Moves between nodes:
s981 ^ s276
s981 % s934
s981 ~ s257
s981 + s237
s981 ! s623
s981 @ s458
s686 ^ s156
s686 % s502
s686 ~ s623
s686 + s934
s686 ! s942
s686 @ s622
s874 ^ s357
s874 % s426
s874 ~ s963
s874 + s444
s874 ! s313
s874 @ s708
s368 ^ s568
s368 % s181
s368 ~ s240
s368 + s370
s368 ! s888
s368 @ s426
s517 ^ s710
s517 % s218
s517 ~ s821
s517 + s539
s517 ! s590
s517 @ s814
s327 ^ s765
s327 % s208
s327 ~ s458
s327 + s590
s327 ! s622
s327 @ s539
s191 ^ s237
s191 % s257
s191 ~ s981
s191 + s973
s191 ! s686
s191 @ s327
s416 ^ s336
s416 % s808
s416 ~ s708
s416 + s205
s416 ! s862
s416 @ s942
s279 ^ s208
s279 % s622
s279 ~ s927
s279 + s458
s279 ! s237
s279 @ s821
s158 ^ s934
s158 % s623
s158 ~ s686
s158 + s257
s158 ! s406
s158 @ s927
s927 ^ s735
s927 % s191
s927 ~ s622
s927 + s208
s927 ! s276
s927 @ s218
s710 ^ s821
s710 % s635
s710 ~ s653
s710 + s517
s710 ! s327
s710 @ s700
s288 ^ s313
s288 % s145
s288 ~ s572
s288 + s740
s288 ! s368
s288 @ s472
s487 ^ s159
s487 % s205
s487 ~ s308
s487 + s817
s487 ! s708
s487 @ s623
s700 ^ s87
s700 % s175
s700 ~ s905
s700 + s814
s700 ! s539
s700 @ s181
s694 ^ s808
s694 % s862
s694 ~ s628
s694 + s708
s694 ! s444
s694 @ s817
s828 ^ s590
s828 % s458
s828 ~ s327
s828 + s635
s828 ! s927
s828 @ s669
s821 ^ s653
s821 % s828
s821 ~ s218
s821 + s710
s821 ! s765
s821 @ s87
s208 ^ s927
s208 % s973
s208 ~ s735
s208 + s279
s208 ! s981
s208 @ s653
s55 ^ s539
s55 % s821
s55 ~ s517
s55 + s669
s55 ! s635
s55 @ s802
s205 ^ s416
s205 % s694
s205 ~ s336
s205 + s608
s205 ! s222
s205 @ s79
s622 ^ s973
s622 % s981
s622 ~ s191
s622 + s735
s622 ! s158
s622 @ s828
s218 ^ s635
s218 % s327
s218 ~ s828
s218 + s653
s218 ! s279
s218 @ s241
s12 ^ s150
s12 % s814
s12 ~ s802
s12 + s888
s12 ! s905
s12 @ s370
s963 ^ s104
s963 % s288
s963 ~ s426
s963 + s357
s963 ! s144
s963 @ s808
s572 ^ s144
s572 % s370
s572 ~ s145
s572 + s313
s572 ! s240
s572 @ s444
s708 ^ s694
s708 % s222
s708 ~ s808
s708 + s336
s708 ! s397
s708 @ s109
s104 ^ s426
s104 % s313
s104 ~ s740
s104 + s963
s104 ! s145
s104 @ s628
s524 ^ s370
s524 % s240
s524 ~ s368
s524 + s145
s524 ! s382
s524 @ s963
s237 ^ s981
s237 % s158
s237 ~ s276
s237 + s191
s237 ! s156
s237 @ s765
s717 ^ s109
s717 % s159
s717 ~ s817
s717 + s942
s717 ! s205
s717 @ s934
s934 ^ s686
s934 % s285
s934 ~ s156
s934 + s158
s934 ! s79
s934 @ s735
s444 ^ s874
s444 % s104
s444 ~ s357
s444 + s397
s444 ! s288
s444 @ s336
s539 ^ s517
s539 % s653
s539 ~ s710
s539 + s55
s539 ! s828
s539 @ s677
s382 ^ s324
s382 % s150
s382 ~ s888
s382 + s181
s382 ! s814
s382 @ s144
s942 ^ s717
s942 % s487
s942 ~ s109
s942 + s79
s942 ! s608
s942 @ s158
s888 ^ s12
s888 % s677
s888 ~ s150
s888 + s324
s888 ! s87
s888 @ s524
s222 ^ s862
s222 % s444
s222 ~ s472
s222 + s628
s222 ! s963
s222 @ s308
s568 ^ s240
s568 % s382
s568 ~ s239
s568 + s368
s568 ! s12
s568 @ s740
s181 ^ s382
s181 % s12
s181 ~ s324
s181 + s239
s181 ! s677
s181 @ s572
s623 ^ s285
s623 % s79
s623 ~ s502
s623 + s156
s623 ! s109
s623 @ s191
s276 ^ s257
s276 % s686
s276 ~ s158
s276 + s981
s276 ! s285
s276 @ s279
s109 ^ s817
s109 % s308
s109 ~ s487
s109 + s717
s109 ! s416
s109 @ s686
s357 ^ s963
s357 % s740
s357 ~ s104
s357 + s874
s357 ! s572
s357 @ s694
s150 ^ s802
s150 % s700
s150 ~ s677
s150 + s12
s150 ! s241
s150 @ s368
s472 ^ s397
s472 % s357
s472 ~ s444
s472 + s862
s472 ! s426
s472 @ s205
s257 ^ s158
s257 % s156
s257 ~ s934
s257 + s276
s257 ! s502
s257 @ s208
s239 ^ s181
s239 % s888
s239 ~ s382
s239 + s240
s239 ! s802
s239 @ s313
s973 ^ s191
s973 % s276
s973 ~ s237
s973 + s622
s973 ! s934
s973 @ s590
s145 ^ s524
s145 % s568
s145 ~ s370
s145 + s144
s145 ! s181
s145 @ s357
s144 ^ s145
s144 % s368
s144 ~ s524
s144 + s572
s144 ! s239
s144 @ s874
s802 ^ s677
s802 % s87
s802 ~ s814
s802 + s150
s802 ! s175
s802 @ s568
s635 ^ s828
s635 % s765
s635 ~ s590
s635 + s218
s635 ! s208
s635 @ s175
s608 ^ s205
s608 % s708
s608 ~ s416
s608 + s308
s608 ! s628
s608 @ s406
s285 ^ s502
s285 % s942
s285 ~ s406
s285 + s623
s285 ! s817
s285 @ s237
s313 ^ s572
s313 % s524
s313 ~ s144
s313 + s288
s313 ! s568
s313 @ s397
s324 ^ s888
s324 % s802
s324 ~ s12
s324 + s382
s324 ! s700
s324 @ s145
s308 ^ s608
s308 % s336
s308 ~ s205
s308 + s159
s308 ! s808
s308 @ s502
s397 ^ s444
s397 % s963
s397 ~ s874
s397 + s472
s397 ! s740
s397 @ s416
s426 ^ s740
s426 % s572
s426 ~ s288
s426 + s104
s426 ! s524
s426 @ s222
s590 ^ s327
s590 % s279
s590 ~ s765
s590 + s828
s590 ! s735
s590 @ s55
s79 ^ s942
s79 % s817
s79 ~ s717
s79 + s406
s79 ! s308
s79 @ s257
s817 ^ s487
s817 % s608
s817 ~ s159
s817 + s109
s817 ! s336
s817 @ s156
s862 ^ s472
s862 % s874
s862 ~ s397
s862 + s222
s862 ! s104
s862 @ s608
s669 ^ s55
s669 % s710
s669 ~ s539
s669 + s175
s669 ! s218
s669 @ s150
s740 ^ s288
s740 % s144
s740 ~ s313
s740 + s426
s740 ! s370
s740 @ s862
s156 ^ s623
s156 % s406
s156 ~ s285
s156 + s686
s156 ! s717
s156 @ s973
s370 ^ s368
s370 % s239
s370 ~ s568
s370 + s524
s370 ! s324
s370 @ s104
s458 ^ s279
s458 % s735
s458 ~ s208
s458 + s765
s458 ! s191
s458 @ s710
s653 ^ s218
s653 % s590
s653 ~ s635
s653 + s821
s653 ! s458
s653 @ s905
s814 ^ s700
s814 % s241
s814 ~ s87
s814 + s677
s814 ! s55
s814 @ s239
s628 ^ s222
s628 % s397
s628 ~ s862
s628 + s808
s628 ! s357
s628 @ s159
s502 ^ s406
s502 % s717
s502 ~ s79
s502 + s285
s502 ! s487
s502 @ s981
s240 ^ s239
s240 % s324
s240 ~ s181
s240 + s568
s240 ! s150
s240 @ s288
s241 ^ s175
s241 % s539
s241 ~ s669
s241 + s905
s241 ! s821
s241 @ s888
s175 ^ s669
s175 % s517
s175 ~ s55
s175 + s241
s175 ! s653
s175 @ s12
s765 ^ s458
s765 % s927
s765 ~ s279
s765 + s327
s765 ! s973
s765 @ s517
s905 ^ s241
s905 % s55
s905 ~ s175
s905 + s87
s905 ! s710
s905 @ s324
s159 ^ s308
s159 % s416
s159 ~ s608
s159 + s487
s159 ! s694
s159 @ s285
s677 ^ s814
s677 % s905
s677 ~ s700
s677 + s802
s677 ! s669
s677 @ s240
s735 ^ s622
s735 % s237
s735 ~ s973
s735 + s927
s735 ! s257
s735 @ s635
s808 ^ s628
s808 % s472
s808 ~ s222
s808 + s694
s808 ! s874
s808 @ s487
s336 ^ s708
s336 % s628
s336 ~ s694
s336 + s416
s336 ! s472
s336 @ s717
s406 ^ s79
s406 % s109
s406 ~ s942
s406 + s502
s406 ! s159
s406 @ s276
s87 ^ s905
s87 % s669
s87 ~ s241
s87 + s700
s87 ! s517
s87 @ s382

In the rows, 146 means zero.

The rows follow the links: the fewer symbols apart two nodes are, the more alike their rows tend to be.

Each row is also shifted at random along 7 hidden directions that mean nothing.

Known rows, each with its node:
[140,168,162,130,177,111,138,106,164,136,137,137,167,182,122,147,161,204,143,152,143,143,144,140,130,137,209,137,161,129,158,147,151,166,154,194,142,140]
node: s694
[59,167,138,148,152,169,134,150,137,160,179,153,150,178,166,146,163,136,159,152,119,170,142,168,186,163,148,161,164,150,139,134,125,144,137,154,173,167]
node: s357
[135,189,112,150,205,157,144,143,40,114,180,157,111,131,199,181,170,174,215,138,136,183,102,187,157,108,167,201,157,138,133,112,102,181,127,195,182,203]
node: s397
[146,154,65,165,228,186,188,187,105,167,159,180,139,222,202,146,195,168,191,143,94,180,101,152,168,92,151,172,133,152,180,85,51,153,139,163,170,203]
node: s717
[198,148,127,154,136,173,155,133,86,130,147,138,141,153,174,153,125,122,164,190,160,155,143,147,148,140,93,202,125,125,129,106,107,149,120,134,143,184]
node: s55
[226,150,188,131,148,126,96,114,199,131,118,109,148,135,119,105,107,166,123,152,188,107,161,139,104,138,139,139,119,124,123,161,191,143,98,150,99,126]
node: s517
[199,162,155,154,164,171,145,204,245,120,172,143,62,58,165,158,145,123,138,47,176,173,177,165,137,164,177,131,139,174,149,182,194,164,143,143,187,124]
node: s104
[61,166,156,135,116,164,137,156,134,134,180,133,84,83,160,163,129,92,156,133,175,158,139,161,165,165,109,190,140,132,115,150,164,134,125,128,163,142]
node: s181
[168,119,210,173,95,144,154,128,161,117,151,139,129,114,190,153,109,112,78,190,203,124,160,131,158,163,82,162,96,116,138,184,136,97,120,116,144,119]
node: s327
[193,148,193,128,169,94,120,110,114,142,158,145,135,118,144,154,157,190,138,143,151,139,134,162,140,123,178,144,147,125,151,181,165,141,141,182,148,126]
node: s109
[86,147,130,186,101,184,133,168,71,128,147,153,173,142,189,156,127,111,157,175,135,147,136,157,171,161,88,132,156,171,104,132,117,147,128,117,144,181]
node: s700
[202,129,88,171,210,181,234,186,164,126,156,178,78,125,210,162,165,132,164,111,165,173,121,137,135,102,140,212,88,139,201,112,81,130,162,140,186,163]
node: s934
[226,148,184,179,123,170,98,192,195,119,142,124,121,110,186,129,114,128,103,129,178,129,168,150,143,153,98,88,118,161,100,184,167,143,78,121,129,137]
node: s669
[129,157,167,140,182,155,183,117,285,150,157,139,135,231,151,127,155,163,94,169,168,154,169,115,153,160,178,189,109,101,194,135,111,123,142,167,164,128]
node: s416
[126,129,147,135,177,121,172,111,116,144,145,157,127,124,158,144,148,159,156,154,165,132,110,144,134,111,147,204,112,115,179,142,130,113,155,154,146,137]
node: s257
[92,131,158,145,159,133,135,150,132,166,148,154,130,139,164,125,150,147,138,148,146,119,107,149,152,114,115,150,115,133,153,163,141,103,119,133,131,129]
node: s191
[147,105,110,91,127,109,194,110,114,216,118,152,184,197,55,136,161,138,160,179,109,138,141,110,136,140,147,172,159,125,189,114,145,126,214,126,117,126]
node: s973
[66,177,119,141,155,177,183,171,195,121,164,141,87,123,153,168,144,117,160,114,169,170,145,138,147,157,156,187,141,137,150,125,141,159,150,150,174,151]
node: s572
[124,138,144,157,162,119,78,136,73,169,102,145,235,214,140,101,153,208,156,181,99,95,105,151,139,102,134,65,161,167,116,146,135,147,106,155,85,167]
node: s927
[57,139,102,124,153,148,208,157,184,182,152,168,142,182,108,157,182,135,154,129,115,168,144,123,158,156,183,162,163,146,195,123,133,139,212,142,170,130]
node: s336
[166,147,119,122,129,145,139,132,122,141,130,135,157,105,96,144,128,133,189,123,146,150,160,156,116,160,163,163,175,165,133,125,188,176,173,141,136,155]
node: s888
[98,154,137,120,117,144,165,176,213,147,151,141,106,85,91,166,146,113,151,80,152,160,172,136,131,183,186,127,176,167,152,164,208,166,195,133,162,106]
node: s313
[195,171,160,160,135,173,115,163,139,116,165,129,123,118,172,159,128,127,147,138,161,164,167,167,155,163,128,142,150,153,106,151,153,171,108,147,159,167]
node: s240
[128,142,102,177,224,159,145,171,89,134,145,172,128,128,216,126,164,175,191,116,138,135,79,171,139,74,136,163,112,162,159,127,103,132,114,156,149,180]
node: s276
[180,145,130,158,198,159,132,169,206,162,113,138,160,225,159,95,150,185,128,153,137,116,126,125,127,100,132,113,107,141,152,127,114,137,93,149,107,155]
node: s735

From each start, follow one symbol. Which node do you reach?
Answers are names.
start [154,176,213,126,147,97,74,68,101,116,162,127,165,113,134,152,132,191,153,161,165,138,150,183,140,157,189,159,172,129,114,178,190,165,125,198,146,144]
^	s104
start [167,155,139,188,123,191,150,175,132,110,148,140,132,134,200,156,120,112,136,163,169,152,153,145,154,156,90,149,126,153,115,134,116,151,111,123,153,174]
%	s669
start [133,172,169,120,200,117,143,119,271,139,130,124,136,190,109,123,157,207,119,127,167,132,152,117,113,133,221,138,134,117,173,154,166,154,139,193,134,117]
^	s694
start [170,128,188,117,151,91,162,61,72,134,155,147,124,96,143,158,133,156,148,188,187,128,117,151,133,120,137,238,114,85,166,154,146,108,156,164,145,127]
@	s458
start [147,166,181,160,91,146,113,135,65,111,172,136,148,104,170,188,128,124,142,173,153,164,161,172,175,180,122,137,174,148,94,168,152,166,132,150,165,160]
~	s568
start [58,197,182,96,192,94,94,82,154,139,144,115,144,183,106,132,154,217,158,162,153,125,115,148,127,120,206,162,157,97,131,149,168,160,112,213,122,138]
~	s444
start [199,116,108,77,146,94,200,119,112,185,113,146,131,121,48,155,156,145,181,135,140,139,131,113,97,118,171,189,154,117,189,122,176,146,217,139,118,113]
!	s158
start [124,131,142,130,155,134,167,125,157,186,157,164,170,197,128,140,173,151,139,162,116,159,152,144,167,155,169,160,156,138,184,140,130,127,182,152,161,137]
+	s487
start [125,162,131,97,141,125,166,88,179,152,131,129,170,175,62,148,144,160,169,156,149,156,171,126,120,174,208,189,182,127,164,110,172,176,197,173,143,143]
%	s145
start [171,158,113,128,159,152,141,132,153,129,123,129,148,123,110,135,123,150,191,124,161,145,153,146,102,144,167,175,157,154,135,111,178,179,149,155,129,163]
~	s802
start [200,164,137,123,158,143,102,125,178,135,117,117,167,141,97,116,122,169,173,124,154,134,166,151,102,150,178,138,163,158,123,129,196,185,132,161,115,155]
@	s145
start [72,133,170,109,145,111,148,117,181,197,158,152,157,185,106,132,170,154,122,156,125,138,145,137,165,156,172,148,153,124,177,165,160,112,174,151,146,106]
^	s159
start [131,124,129,145,135,143,177,124,116,141,125,148,157,144,139,142,129,132,152,175,160,127,130,129,131,135,118,182,127,131,155,122,129,126,158,127,130,151]
+	s828
start [72,146,158,133,99,154,154,86,151,176,168,146,213,234,120,147,146,125,126,222,121,167,187,141,191,213,147,182,179,128,154,122,124,136,179,145,165,158]
%	s572
start [161,156,143,148,107,167,170,154,184,136,155,139,142,151,130,173,140,115,130,147,148,176,192,134,155,194,154,145,167,150,143,140,150,168,174,137,168,145]
^	s145
start [150,137,172,177,141,141,134,181,120,101,143,149,91,46,201,158,125,137,134,110,190,118,113,155,129,114,107,124,107,153,124,188,158,124,107,127,140,127]
!	s973
